Below are the code and all the weights of a small trained network. Each question names an input and a class and asks about switching units off, where a switched-off unit gives its printed mean instead of its output.

import numpy as np


def w(rows, s, z=0):
    codes = np.array(rows[::2]) - 128.0
    scale = np.full(codes.shape[1], s)
    scale[-1] = z or s
    return codes * scale


def f(y):
    return y / 2 * (1 + np.tanh(0.7978845608 * (y + 0.044715 * y**3)))


def log_softmax(a):
    a = a - a.max(-1, keepdims=True)
    return a - np.log(np.exp(a).sum(-1, keepdims=True))


def net(x, mask):
    res = np.array(x, float).reshape(1, 8) / 4 @ E
    y = f(res @ A[0][:, :-1].T + A[0][:, -1])
    res = res + np.where(mask, y, B[0][:, -1]) @ B[0][:, :-1]
    return log_softmax(res[-1] @ U[:, :-1].T + U[:, -1])


A, B = {}, {}
E = w([
[52,89,162,179,131,98,173,134,150],'x0',
[199,156,253,150,157,57,123,109,54],'x1',
[157,40,143,81,62,150,92,134,124],'x2',
[56,223,39,163,73,72,135,75,160],'x3',
[116,160,118,1,153,94,212,132,176],'x4',
[90,171,144,85,196,209,71,56,178],'x5',
[150,208,101,84,65,128,18,152,191],'x6',
[77,128,138,101,173,90,157,228,209],'x7',
],0.0059)
A[0] = w([
[30,61,106,115,91,119,168,150,211,199],'N0',
[144,140,157,127,102,177,29,66,122,197],'N1',
[128,193,76,94,106,136,81,128,192,86],'N2',
[141,77,222,115,238,143,195,104,81,172],'N3',
[148,100,191,119,222,142,176,111,98,147],'N4',
[133,175,121,38,150,117,136,148,187,179],'N5',
[90,199,162,197,132,2,187,79,94,254],'N6',
[197,52,151,86,52,104,149,144,64,180],'N7',
[86,174,71,53,127,151,158,74,176,134],'N8',
[82,116,93,106,93,123,135,146,200,91],'N9',
[159,157,180,121,110,167,15,91,134,146],'N10',
],0.0072,0.0031)
B[0] = w([
[21,118,101,145,133,120,186,146,197,232],'N0',
[99,91,140,149,111,160,67,60,105,236],'N1',
[124,143,151,74,168,130,82,92,166,202],'N2',
[86,71,255,82,183,114,125,174,184,254],'N3',
[92,90,185,111,172,112,126,161,172,209],'N4',
[167,177,105,113,91,60,126,95,113,203],'N5',
[140,122,145,221,78,29,161,169,89,254],'N6',
[204,149,164,113,61,110,118,89,69,219],'N7',
[103,176,66,94,135,124,151,74,166,215],'N8',
[92,132,128,115,148,108,161,143,173,178],'N9',
[104,81,160,135,125,169,77,82,117,227],'N10',
],0.0091,0.0058)
U = w([
[204,176,68,126,213,171,119,205,118,2],'0',
[158,94,188,71,164,182,50,103,119,99],'1',
[120,100,91,104,106,179,203,158,140,47],'2',
[109,227,35,40,163,131,148,63,176,96],'3',
[245,159,126,169,26,73,139,129,33,204],'4',
[72,106,164,121,198,85,171,254,195,155],'5',
[70,84,62,216,94,172,116,86,93,234],'6',
[164,140,57,154,248,184,172,124,63,42],'7',
],0.007,0.0037)

Each question gives the input, the list of numbers given to net, and the class t.
The units are the neurons (one row each of A and B). Each row of codes is followed by its name. A weight is (code - 128) times the scale printed after its matrix; where a second scale follows, it is the last column's (A, B and U).
mask holds one flag per neuron, in row order. A switched-off neuron (its flag False) gives its mean, the last column of its row in B, instead of its output. The means were averaged over made-up inputs and are rounded, as every weight is.
A unit's drop is (log p(t) with every unit on - log p(t) with that unit switched off) / (log p(t) with every unit on - log p(t) with every unit switched off).
The circuit of an input: a set's keep is (log p(t) with only the set's units on - log p(t) with every unit switched off) / (log p(t) with every unit on - log p(t) with every unit switched off). Starting from all 11 units, units are removed one at a time, each time the one whose removal leaves the highest keep (on an exact tie, the one counted first), for as long as the keep stays at least 0.8.
circuit, biggest first: the units of the circuit, biggest drop first
most important unit: the unit with the biggest drop
k most important neurons: the k neurons with the biggest drops, biggest first
drop when u is switched off: that unit's drop, to one decimal
input [7,5,-8,-2,-7,0,5,0], class 4: circuit, biggest first -> (N6)
input [3,-8,-7,1,2,-2,-1,3], class 3: 2 most important neurons -> (N3 N8)
input [7,-2,6,0,-3,8,-6,-1], class 5: circuit, biggest first -> (N3 N0)
input [-8,-1,-4,7,2,-6,0,8], class 3: circuit, biggest first -> (N3 N8)
input [2,2,-8,7,4,1,-5,-5], class 4: 2 most important neurons -> (N6 N0)
input [-2,-3,-8,-4,0,-6,8,-1], class 0: 2 most important neurons -> (N6 N7)
input [1,-5,5,3,2,-4,4,3], class 3: circuit, biggest first -> (N3 N6 N8)
input [-7,-1,1,7,5,0,-7,7], class 3: 3 most important neurons -> (N8 N3 N5)
input [-8,-8,3,-7,-8,-7,3,7], class 4: 3 most important neurons -> (N7 N3 N4)
input [6,-8,5,3,-4,4,7,7], class 3: circuit, biggest first -> (N8 N2)
input [3,6,8,-4,0,-1,6,5], class 4: 3 most important neurons -> (N7 N2 N3)
input [0,4,-1,6,8,2,-1,-4], class 4: 2 most important neurons -> (N6 N0)
input [2,4,8,5,-7,0,-3,7], class 4: 2 most important neurons -> (N3 N4)
input [-3,4,8,-6,-5,-4,5,8], class 4: circuit, biggest first -> (N7)
input [-8,-6,-8,-6,6,2,-7,-3], class 5: 2 most important neurons -> (N3 N4)
input [7,8,-5,-6,6,3,5,-6], class 5: 3 most important neurons -> (N3 N4 N6)
input [8,2,-2,8,-7,0,4,-5], class 4: drop when N6 is switched off -> 1.3
input [2,5,-2,7,-1,2,1,2], class 4: drop when N6 is switched off -> 0.4
input [7,-1,-5,-7,0,2,-8,-6], class 5: drop when N7 is switched off -> 0.0
input [-7,1,4,1,8,-6,-1,1], class 4: most important unit -> N7
